Below are the code and all the weights of a small trained network. Each question names an input and a target symbol and asks about switching units off, where a switched-off unit gives its printed mean instead of its output.

import numpy as np


def w(rows, s, z=0):
    codes = np.array(rows[::2]) - 128.0
    scale = np.full(codes.shape[1], s)
    scale[-1] = z or s
    return codes * scale


def norm(h):
    return h / np.sqrt((h * h).mean(-1, keepdims=True) + 1e-5)


def f(y):
    return y / 2 * (1 + np.tanh(0.7978845608 * (y + 0.044715 * y**3)))


def softmax(a):
    e = np.exp(a - a.max(-1, keepdims=True))
    return e / e.sum(-1, keepdims=True)


def log_softmax(a):
    a = a - a.max(-1, keepdims=True)
    return a - np.log(np.exp(a).sum(-1, keepdims=True))


def net(x, mask):
    ids = ['αβγδεηθμξπτφψω'.index(c) for c in x.split()]
    T = len(ids)
    res = E[ids] + P[:T]
    u = 0
    for l in range(2):
        r = norm(res)
        for j in range(2):
            rows = slice(3 * j, 3 * j + 3)
            q, k, v = (r @ M[l][rows].T for M in (Q, K, V))
            z = softmax(np.where(np.tri(T) > 0, q @ k.T / 3**0.5, -1e9)) @ v
            o = O[l][rows]
            res = res + np.where(mask[u + j], z, o[:, -1]) @ o[:, :-1]
        u += 2
        y = f(norm(res) @ A[l][:, :-1].T + A[l][:, -1])
        res = res + np.where(mask[u : u + 8], y, B[l][:, -1]) @ B[l][:, :-1]
        u += 8
    return log_softmax(norm(res)[-1] @ U[:, :-1].T + U[:, -1])


Q, K, V, O, A, B = {}, {}, {}, {}, {}, {}
E = w([
[242,168,115,186,106,104,179,89,38],'α',
[65,43,150,103,161,68,112,161,112],'β',
[67,145,178,106,8,140,131,104,41],'γ',
[40,129,87,7,113,83,173,60,215],'δ',
[88,74,158,146,133,81,161,222,142],'ε',
[25,51,132,187,120,156,197,147,60],'η',
[132,160,184,182,91,76,20,31,102],'θ',
[94,38,170,145,107,113,184,195,44],'μ',
[136,88,132,184,26,165,97,129,146],'ξ',
[107,236,121,165,40,118,107,127,162],'π',
[132,64,125,76,136,104,170,31,115],'τ',
[133,99,119,54,62,114,90,109,124],'φ',
[160,191,171,97,211,43,159,24,84],'ψ',
[134,184,106,96,143,81,240,206,109],'ω',
],0.02)
P = w([
[155,183,202,58,158,220,4,165,118],'0',
[119,131,196,179,85,27,113,125,126],'1',
[131,181,102,91,159,197,67,155,66],'2',
[124,143,154,168,82,20,138,130,107],'3',
[130,162,85,86,164,200,96,141,76],'4',
[127,125,140,171,99,24,164,129,113],'5',
[138,135,68,81,176,199,113,137,99],'6',
[136,118,115,163,99,32,180,137,122],'7',
[146,122,53,82,179,202,128,132,113],'8',
[146,100,99,164,102,34,202,133,142],'9',
[172,103,37,77,192,198,140,133,133],'10',
[162,87,77,166,111,37,220,147,156],'11',
[178,94,22,72,193,200,157,133,161],'12',
[181,89,86,150,108,44,231,124,172],'13',
],0.011)
Q[0] = w([
[115,134,172,128,130,146,123,132,131],'L0H0',
[126,129,137,91,101,124,94,141,92],'L0H0',
[156,119,121,119,131,124,121,132,138],'L0H0',
[145,172,101,165,109,54,127,111,194],'L0H1',
[136,149,250,185,164,229,114,96,142],'L0H1',
[126,81,182,114,83,21,201,67,78],'L0H1',
],0.022)
K[0] = w([
[117,122,124,142,121,123,122,139,109],'L0H0',
[157,125,138,111,108,106,115,133,142],'L0H0',
[126,123,153,131,116,144,152,123,140],'L0H0',
[158,173,132,150,210,139,139,96,231],'L0H1',
[112,191,239,180,98,177,18,126,89],'L0H1',
[152,169,184,62,162,103,254,56,90],'L0H1',
],0.02)
V[0] = w([
[173,118,99,117,97,128,117,168,100],'L0H0',
[159,156,125,112,173,129,174,90,138],'L0H0',
[136,127,7,182,139,96,144,106,106],'L0H0',
[127,141,145,112,88,208,152,114,130],'L0H1',
[173,110,69,191,68,141,113,118,165],'L0H1',
[129,117,96,163,112,106,57,169,152],'L0H1',
],0.013)
O[0] = w([
[167,79,88,135,142,149,57,136,217,209],'L0H0',
[185,178,82,119,140,106,111,89,137,3],'L0H0',
[143,65,229,19,188,155,195,105,149,18],'L0H0',
[102,144,140,106,58,188,197,73,82,81],'L0H1',
[119,184,230,118,122,153,172,68,65,39],'L0H1',
[93,90,255,112,131,182,157,88,144,66],'L0H1',
],0.0061,0.006)
A[0] = w([
[173,77,170,118,75,57,111,175,150,38],'L0N0',
[152,209,211,39,188,148,1,112,85,70],'L0N1',
[112,134,125,100,139,140,93,233,146,74],'L0N2',
[93,105,112,123,190,209,119,151,108,1],'L0N3',
[66,141,165,221,119,199,166,188,184,44],'L0N4',
[119,149,180,153,186,110,50,94,152,139],'L0N5',
[143,88,200,85,49,139,44,98,90,178],'L0N6',
[139,38,118,123,120,113,98,83,58,217],'L0N7',
],0.013,0.0024)
B[0] = w([
[78,125,201,202,121,157,188,111,188,223],'L0N0',
[134,210,210,169,153,139,82,15,216,172],'L0N1',
[164,165,101,132,107,207,87,155,241,192],'L0N2',
[121,82,153,159,155,200,144,77,207,141],'L0N3',
[149,193,74,174,54,114,81,46,130,146],'L0N4',
[97,75,125,151,194,117,127,173,224,159],'L0N5',
[142,90,177,82,153,152,112,235,247,248],'L0N6',
[203,113,94,138,82,132,65,133,141,235],'L0N7',
],0.013,0.011)
Q[1] = w([
[147,80,147,183,33,4,195,126,184],'L1H0',
[126,122,164,88,98,95,101,152,86],'L1H0',
[58,106,121,97,122,98,164,100,142],'L1H0',
[193,124,65,174,142,121,115,142,118],'L1H1',
[64,159,116,102,171,224,70,100,80],'L1H1',
[104,153,173,171,117,114,127,166,91],'L1H1',
],0.019)
K[1] = w([
[234,126,71,64,167,94,248,86,154],'L1H0',
[146,132,160,74,77,100,114,136,109],'L1H0',
[115,161,112,113,122,90,126,105,123],'L1H0',
[173,90,49,161,147,121,156,124,152],'L1H1',
[3,139,151,133,55,167,102,102,103],'L1H1',
[121,171,174,147,157,101,72,150,54],'L1H1',
],0.02)
V[1] = w([
[121,150,105,114,169,84,156,111,133],'L1H0',
[172,192,155,180,183,185,174,191,87],'L1H0',
[255,86,155,179,145,130,116,115,92],'L1H0',
[136,96,136,151,136,171,128,108,50],'L1H1',
[35,121,98,53,119,97,135,87,140],'L1H1',
[143,89,133,94,135,112,77,92,158],'L1H1',
],0.022)
O[1] = w([
[187,75,106,126,163,166,89,129,212,88],'L1H0',
[139,220,28,229,107,164,192,150,169,76],'L1H0',
[113,182,134,193,68,117,21,208,180,100],'L1H0',
[174,129,181,168,54,95,68,76,183,1],'L1H1',
[2,198,90,134,118,155,81,129,198,45],'L1H1',
[92,99,119,105,142,130,85,107,57,177],'L1H1',
],0.011,0.018)
A[1] = w([
[144,138,135,158,169,191,86,138,177,106],'L1N0',
[178,219,137,72,119,132,120,147,170,157],'L1N1',
[86,184,189,166,198,104,128,104,73,138],'L1N2',
[196,211,182,132,160,175,130,89,72,115],'L1N3',
[117,127,104,185,134,143,249,71,208,2],'L1N4',
[150,175,181,204,182,99,119,116,185,73],'L1N5',
[98,122,217,184,126,181,145,82,107,133],'L1N6',
[104,107,167,161,125,111,165,165,161,94],'L1N7',
],0.021,0.0081)
B[1] = w([
[164,97,90,74,124,64,152,127,109,254],'L1N0',
[108,76,140,192,157,155,176,47,66,202],'L1N1',
[178,235,134,142,161,97,132,94,126,159],'L1N2',
[50,133,165,207,130,28,101,183,212,149],'L1N3',
[118,179,150,78,41,71,142,61,253,228],'L1N4',
[165,121,142,68,75,195,113,173,83,198],'L1N5',
[128,67,74,73,164,211,125,149,149,180],'L1N6',
[111,195,110,187,104,134,108,66,146,210],'L1N7',
],0.023,0.0079)
U = w([
[226,133,131,184,69,160,131,171,100,163],'α',
[95,129,133,202,212,110,92,83,125,242],'β',
[87,169,183,56,65,99,152,181,60,143],'γ',
[123,34,204,96,165,87,179,15,96,126],'δ',
[47,181,80,67,137,145,69,83,109,181],'ε',
[131,132,84,114,84,91,59,20,41,126],'η',
[185,196,163,65,177,181,70,134,129,180],'θ',
[154,146,81,163,158,179,202,146,83,182],'μ',
[113,98,70,144,102,217,73,58,118,89],'ξ',
[156,203,130,109,181,68,90,105,88,171],'π',
[103,97,214,121,91,1,44,132,113,99],'τ',
[73,99,197,136,128,170,152,203,183,48],'φ',
[155,109,41,95,186,56,97,211,175,3],'ψ',
[135,141,112,84,59,83,189,77,182,192],'ω',
],0.0078,0.0024)

Each question gives the input, a string of symbols that net reads in full, and the target symbol t.
The units are the heads (3 rows each of Q, K, V and O) and the neurons (one row each of A and B). Each row of codes is followed by its name. A weight is (code - 128) times the scale printed after its matrix; where a second scale follows, it is the last column's (O, A, B and U).
mask holds one flag per unit, layer by layer, with each layer's heads first. A switched-off unit (its flag False) gives its mean, the last column of its rows in O or B, instead of its output. The means were averaged over made-up inputs and are rounded, as every weight is.
A unit's drop is (log p(t) with every unit on - log p(t) with that unit switched off) / (log p(t) with every unit on - log p(t) with every unit switched off).
k most important neurons: the k neurons with the biggest drops, biggest first
top k neurons in layer l: the k neurons of layer l with the biggest drops, biggest first
which heads matter: for each layer, one digit per head in row order, 1 if its drop is at least 0.15 and else 0, layers parted by /
input γ β ψ φ φ φ φ β, target ψ: which heads matter	01 / 10
input η φ φ φ φ φ φ ξ ω, target μ: which heads matter	00 / 01
input θ φ ω φ β ε γ θ, target ω: top neuron in layer 0	L0N7
input π φ φ, target δ: which heads matter	01 / 00
input θ ξ φ δ τ, target η: top 3 neurons in layer 0	L0N0, L0N6, L0N7
input π β φ β, target β: 4 most important neurons	L0N0, L1N7, L0N6, L1N4
input γ η φ φ φ β, target β: which heads matter	01 / 00
input δ φ φ φ φ ω μ, target α: which heads matter	00 / 11
input ω π γ, target γ: which heads matter	01 / 10
input ψ β β, target ψ: which heads matter	01 / 00
input η β ω η β θ φ β, target ω: which heads matter	00 / 10
input δ β ω η η η θ ω η θ φ η, target ω: which heads matter	00 / 00
input θ δ φ ξ γ γ ψ, target π: which heads matter	00 / 00
input φ ω ω θ φ ψ, target ψ: which heads matter	01 / 10
input φ β ω φ φ φ θ, target θ: which heads matter	01 / 00
input ω φ ω τ φ φ, target τ: which heads matter	10 / 10
input π ξ β θ τ β θ μ γ φ ω ψ, target ψ: top 2 neurons in layer 0	L0N2, L0N1
input α θ ε τ ε η β φ φ φ γ φ π β, target τ: 2 most important neurons	L0N1, L0N0
input β φ π ξ, target ξ: top 2 neurons in layer 0	L0N4, L0N6
input φ γ ω δ β φ, target δ: top 2 neurons in layer 0	L0N0, L0N2
input δ β θ α μ, target α: most important neuron	L0N1
input φ φ φ δ γ θ τ θ ξ, target φ: top 3 neurons in layer 1	L1N3, L1N6, L1N0
input ε α γ φ ω μ, target ω: 3 most important neurons	L1N4, L0N6, L0N7
input η μ ψ, target π: most important neuron	L1N2
input α γ ψ ε, target ψ: top 3 neurons in layer 1	L1N0, L1N4, L1N1
